(25): [154 192 110 107 145 166 121  94 122 109 143 126 141]
(70): [135 133 157 185  60 116  85 201 164 144 141 104 103]
(105): [144 116 157 104 133 185 201 103 164  86 135 141  60]
(108): [157 164 104  86 135 116 143 185 133 103 201  60 141]
order: [ 60 144 116 157 104 133 185 201 103 164  86 135 141]
(105)
order: [ 60  85 103 104 116 133 135 141 144 157 164 185 201]
(70)
order: [ 60 141 135  86 164 103 201 185 133 104 157 116 144]
(105)

(21): [104  85 163  86 134 115 147 189 162 147 110 105 112 161  79]
(163): [120  89 149 104 107 124 118 147 162 132 149 122  72 159  93]
(94): [106 149 143 157  78 141  82  85  91 106 148 155  99  99 148]
(179): [ 58 104 168  97  78 127  87 124 145 122 148 152 145 152 105]
(173): [147 149 162 132 118 148 120  72  93 122 104 124 159 107  89]
(154): [ 38 149 179 148 105 141 132 200  83 164 133 170 159  91 157]
(134): [ 62 140 170 129  89 147  82 114  97 135 166 185 130 111 152]
(18): [112 148 145 155 101 135 140 168  98 142 102 113 109  93 145]
(6): [157 159 201  38 170 141 148 105 133 149 164  91 132 179  83]
(165): [ 75  99 175  98  99 112  84 102 149 120 150 182 137 145 109]
(73): [ 84 109 157 109 113 143 154 207 141 153 113  96 118 126 109]
order: [ 93 159  72 122 149 132 162 147 118 124 107 104 149  89 120]
(163)
size: [ 75  99 175  98  99 112  84 102 149 120 150 182 137]
13
order: [ 38  83  91 105 132 133 141 148 149 157 159 164 170 179 200]
(154)

(92): [206 137 147 176]
(115): [213 137 147 168]
(82): [131 139 123  36]
(47): [ 55  97 159 173]
size: [206 137]
2
[206 137 147 176]
(92)

(69): [145 163 113 129 121 104 118 149  91 121 107 147 122 137  77 125 147 130
 112 170  94 113 119 118 137 123  98 137 158 126 136 131 159 141]
(107): [112 170  91 137 122 130 113 159 147 118 136 147 131 138 149 137 121 123
 121 119 125 113  98 163 126  94 145 158 129  77 104 141 107 118]
(103): [142  59 160 145 127 140 144  75  97 135 104  99 128 131  93 129 142 129
 158 135 113 140 155  84 125 157  80 105 128 141 129 131 149 135]
order: [ 77  91  94  98 104 107 112 113 113 118 118 119 121 121 122 123 125 126
 129 130 131 136 137 137 138 141 145 147 147 149 158 159 163 170]
(107)
[126 136 131]
(69)
[126  94 145 158]
(107)

(128): [132 131 130 155]
(20): [132 146 130 157]
(14): [136 133 162 157]
(90): [121 182 215 101]
size: [136 133]
2
miss (128): [130 155 131]
[132]

(30): [140 134 101 132 134  51]
(43): [135 134 101 152  91 129]
(91): [ 57 183 168 137 123 122]
(54): [144 164 119 122 123 137]
miss (30): [101 140 134  51 134]
[132]
size: [140 134 101]
3
[135 134 101]
(43)
miss (43): [ 91 101 129 135 152]
[134]
[144 164 119 122 123]
(54)
[122 123 137]
(54)
size: [144 164]
2

(87): [126 134  77 146 168 148 135 164 139  85]
(191): [147 173 152 138 110 183 177 147  97 156]
(39): [110 127 102 161 154 126 123 148 144 129]
(31): [110 148 179 128 120 148 134 106 108 194]
(204): [ 71  73 169 211  93  48 127 110 215 153]
(13): [100 129  71 153 164 150 125 163 151  87]
(52): [118 129 143 180  96 123 122 152 161 130]
(132): [150 129  87 125 164 153 150 163  71 100]
(111): [158 178 152  90 113 165 157 113  76 187]
(58): [ 70 155  95 128 176 156  70 135 109 141]
(144): [109 129  76 147 157 152 127 164 149  98]
order: [125 150  87  71 100 163 151 129 153 164]
(13)
size: [109 129  76 147 157 152]
6
miss (58): [ 95 176 155 109 128 141  70 135  70]
[156]
miss (52): [161 180 152  96 130 129 118 122 143]
[123]
order: [ 71  87 100 125 129 150 151 153 163 164]
(13)
size: [109 129  76 147 157]
5

